Here is a tiny trained network, its code and every weight. The questions are about switching its units off for an input and a class, where a switched-off unit gives its printed mean instead of its output.

import numpy as np


def w(rows, s, z=0):
    codes = np.array(rows[::2]) - 128.0
    scale = np.full(codes.shape[1], s)
    scale[-1] = z or s
    return codes * scale


def f(y):
    return np.maximum(y, 0)


def log_softmax(a):
    a = a - a.max(-1, keepdims=True)
    return a - np.log(np.exp(a).sum(-1, keepdims=True))


def net(x, mask):
    res = np.array(x, float).reshape(1, 4) / 4 @ E
    y = f(res @ A[0][:, :-1].T + A[0][:, -1])
    res = res + np.where(mask, y, B[0][:, -1]) @ B[0][:, :-1]
    return log_softmax(res[-1] @ U[:, :-1].T + U[:, -1])


A, B = {}, {}
E = w([
[202,65,148],'x0',
[110,103,7],'x1',
[81,32,150],'x2',
[1,81,123],'x3',
],0.0087)
A[0] = w([
[161,162,36,230],'neuron 0',
[68,87,167,244],'neuron 1',
[191,121,186,100],'neuron 2',
[99,178,113,120],'neuron 3',
[194,22,184,180],'neuron 4',
[122,232,145,101],'neuron 5',
[164,68,198,202],'neuron 6',
[196,123,148,57],'neuron 7',
[90,170,146,129],'neuron 8',
[178,189,115,223],'neuron 9',
[99,119,85,250],'neuron 10',
[140,5,121,130],'neuron 11',
[199,183,184,122],'neuron 12',
[131,209,225,201],'neuron 13',
[42,140,98,169],'neuron 14',
[55,63,107,254],'neuron 15',
[106,179,139,165],'neuron 16',
[137,149,179,134],'neuron 17',
],0.015,0.0056)
B[0] = w([
[254,77,100,216],'neuron 0',
[114,88,184,232],'neuron 1',
[99,76,172,187],'neuron 2',
[125,179,80,167],'neuron 3',
[93,134,113,233],'neuron 4',
[188,152,134,198],'neuron 5',
[90,153,135,216],'neuron 6',
[112,89,160,167],'neuron 7',
[127,131,106,169],'neuron 8',
[147,54,122,212],'neuron 9',
[89,86,70,206],'neuron 10',
[141,189,170,220],'neuron 11',
[119,40,149,212],'neuron 12',
[178,61,104,239],'neuron 13',
[102,98,188,217],'neuron 14',
[48,61,91,253],'neuron 15',
[141,106,72,176],'neuron 16',
[167,69,127,173],'neuron 17',
],0.013,0.012)
U = w([
[173,145,173,250],'0',
[174,215,135,46],'1',
[3,159,91,147],'2',
[81,118,94,66],'3',
[145,254,110,4],'4',
[162,157,3,249],'5',
],0.014,0.0035)

Each question gives the input, the list of numbers given to net, and the class t.
The units are the neurons (one row each of A and B). Each row of codes is followed by its name. A weight is (code - 128) times the scale printed after its matrix; where a second scale follows, it is the last column's (A, B and U).
mask holds one flag per neuron, in row order. A switched-off neuron (its flag False) gives its mean, the last column of its row in B, instead of its output. The means were averaged over made-up inputs and are rounded, as every weight is.
A unit's drop is (log p(t) with every unit on - log p(t) with that unit switched off) / (log p(t) with every unit on - log p(t) with every unit switched off).
The circuit of an input: a set's keep is (log p(t) with only the set's units on - log p(t) with every unit switched off) / (log p(t) with every unit on - log p(t) with every unit switched off). Starting from the 12 units with the biggest drops (on a tie, the unit counted first), units are removed one at a time, each time the one whose removal leaves the highest keep (on an exact tie, the one counted first), for as long as the keep stays at least 0.8.
units of the circuit, in order: the units of the circuit, biggest drop first
top k neurons: the k neurons with the biggest drops, biggest first
drop when u is switched off: that unit's drop, to one decimal
input [2,-5,4,-6], class 3: units of the circuit, in order : neuron 4
input [-4,3,-3,3], class 5: units of the circuit, in order : neuron 0; neuron 2
input [4,1,-7,1], class 5: top 2 neurons : neuron 1; neuron 14
input [4,6,-3,5], class 2: top 3 neurons : neuron 13; neuron 15; neuron 5
input [-5,-3,-3,-4], class 5: units of the circuit, in order : neuron 1; neuron 14
input [-8,-7,-3,4], class 5: units of the circuit, in order : neuron 16; neuron 13; neuron 5
input [0,-7,-7,6], class 0: top 2 neurons : neuron 15; neuron 10
input [6,-6,-1,-5], class 3: top 3 neurons : neuron 4; neuron 0; neuron 11
input [-8,-6,-3,4], class 5: drop when neuron 16 is switched off : 0.3
input [-1,3,-6,6], class 5: drop when neuron 2 is switched off : 0.3
input [4,7,-7,6], class 5: drop when neuron 0 is switched off : 0.9
